Below is a small trained network, with its code and all its weights. Each question gives an input and a class and asks what happens when units are switched off, that is, made to give their printed mean instead of their output.

import numpy as np


def w(rows, s, z=0):
    codes = np.array(rows[::2]) - 128.0
    scale = np.full(codes.shape[1], s)
    scale[-1] = z or s
    return codes * scale


def f(y):
    return np.maximum(y, 0)


def log_softmax(a):
    a = a - a.max(-1, keepdims=True)
    return a - np.log(np.exp(a).sum(-1, keepdims=True))


def net(x, mask):
    res = np.array(x, float).reshape(1, 5) / 4 @ E
    y = f(res @ A[0][:, :-1].T + A[0][:, -1])
    res = res + np.where(mask, y, B[0][:, -1]) @ B[0][:, :-1]
    return log_softmax(res[-1] @ U[:, :-1].T + U[:, -1])


A, B = {}, {}
E = w([
[116,8,172],'x0',
[127,124,126],'x1',
[129,130,128],'x2',
[64,177,255],'x3',
[62,108,36],'x4',
],0.0096)
A[0] = w([
[132,70,162,104],'N1',
[132,185,107,65],'N2',
[125,28,202,120],'N3',
[162,141,169,87],'N4',
[155,117,105,112],'N5',
[96,124,152,127],'N6',
[68,179,172,151],'N7',
[2,128,93,69],'N8',
[202,126,157,95],'N9',
[57,102,192,104],'N10',
[137,103,86,72],'N11',
[211,121,121,30],'N12',
[45,116,85,79],'N13',
[81,131,75,98],'N14',
[93,169,116,173],'N15',
[178,139,70,98],'N16',
[137,242,136,97],'N17',
[108,163,145,123],'N18',
[166,90,102,56],'N19',
[76,39,131,129],'N20',
[141,49,66,93],'N21',
[151,122,115,55],'N22',
[142,115,15,114],'N23',
[122,108,182,84],'N24',
[191,191,69,127],'N25',
[49,160,152,92],'N26',
[147,97,135,140],'N27',
[145,83,87,56],'N28',
[167,166,100,99],'N29',
[85,61,126,80],'N30',
[42,103,81,84],'N31',
[115,166,188,101],'N32',
[186,148,95,127],'N33',
[56,140,134,117],'N34',
[102,68,170,74],'N35',
[153,180,118,130],'N36',
[93,94,88,153],'N37',
[175,100,83,73],'N38',
[46,151,137,102],'N39',
[66,136,135,111],'N40',
[61,135,143,78],'N41',
[141,74,129,117],'N42',
[133,114,70,145],'N43',
[164,125,116,72],'N44',
[121,189,87,254],'N45',
],0.015,0.0079)
B[0] = w([
[110,172,67,186],'N1',
[141,146,87,164],'N2',
[109,146,48,247],'N3',
[125,156,144,160],'N4',
[120,148,123,161],'N5',
[171,72,135,162],'N6',
[142,91,99,216],'N7',
[145,201,216,186],'N8',
[79,223,253,167],'N9',
[164,122,102,204],'N10',
[180,139,137,166],'N11',
[169,159,161,152],'N12',
[101,216,189,177],'N13',
[113,182,159,178],'N14',
[120,82,97,188],'N15',
[140,158,153,196],'N16',
[121,138,65,216],'N17',
[155,97,161,165],'N18',
[187,146,127,164],'N19',
[130,130,42,216],'N20',
[153,132,154,225],'N21',
[229,109,172,132],'N22',
[175,108,152,254],'N23',
[150,166,142,171],'N24',
[126,118,116,221],'N25',
[167,122,86,181],'N26',
[50,160,44,166],'N27',
[172,166,105,173],'N28',
[108,149,108,169],'N29',
[128,141,83,177],'N30',
[102,174,195,186],'N31',
[198,113,99,193],'N32',
[148,93,124,184],'N33',
[203,108,122,168],'N34',
[136,180,104,183],'N35',
[70,165,37,177],'N36',
[109,117,169,194],'N37',
[166,167,158,184],'N38',
[207,117,124,174],'N39',
[218,104,155,160],'N40',
[212,129,153,157],'N41',
[71,154,85,177],'N42',
[161,83,143,204],'N43',
[187,104,187,140],'N44',
[77,76,90,249],'N45',
],0.0058,0.011)
U = w([
[249,78,170,2],'0',
[157,105,165,247],'1',
[159,102,161,228],'2',
[136,144,109,27],'3',
[137,215,242,90],'4',
[56,57,201,117],'5',
],0.014,0.0099)

Each question gives the input, the list of numbers given to net, and the class t.
The units are the neurons (one row each of A and B). Each row of codes is followed by its name. A weight is (code - 128) times the scale printed after its matrix; where a second scale follows, it is the last column's (A, B and U).
mask holds one flag per neuron, in row order. A switched-off neuron (its flag False) gives its mean, the last column of its row in B, instead of its output. The means were averaged over made-up inputs and are rounded, as every weight is.
A unit's drop is (log p(t) with every unit on - log p(t) with that unit switched off) / (log p(t) with every unit on - log p(t) with every unit switched off).
The circuit of an input: a set's keep is (log p(t) with only the set's units on - log p(t) with every unit switched off) / (log p(t) with every unit on - log p(t) with every unit switched off). Starting from the 12 units with the biggest drops (on a tie, the unit counted first), units are removed one at a time, each time the one whose removal leaves the highest keep (on an exact tie, the one counted first), for as long as the keep stays at least 0.8.
units of the circuit, in order: the units of the circuit, biggest drop first
k most important neurons: the k neurons with the biggest drops, biggest first
drop of u: that unit's drop, to one decimal
input [7,3,-3,0,-8], class 4: units of the circuit, in order : N9
input [3,-7,3,7,-6], class 0: units of the circuit, in order : N32; N10
input [-3,-4,-2,-6,2], class 0: units of the circuit, in order : N23; N43
input [6,-2,2,5,0], class 3: units of the circuit, in order : N3; N1; N20
input [8,3,3,4,-8], class 3: 2 most important neurons : N3; N1
input [-6,-3,-3,-2,-6], class 3: units of the circuit, in order : N36; N17
input [8,-1,-1,7,3], class 3: 3 most important neurons : N3; N20; N1
input [6,-2,-2,2,-5], class 3: 2 most important neurons : N3; N1
input [-3,0,5,3,6], class 4: 2 most important neurons : N8; N13
input [8,0,5,3,-8], class 3: 2 most important neurons : N3; N1
input [-3,-2,1,-8,6], class 0: 2 most important neurons : N23; N43
input [1,-7,3,8,-3], class 0: drop of N19 : 0.0
input [-3,-6,1,-4,8], class 4: drop of N14 : 0.1
input [1,-2,-2,4,-3], class 0: most important neuron : N32
input [3,4,-2,-4,-8], class 4: drop of N9 : 0.4
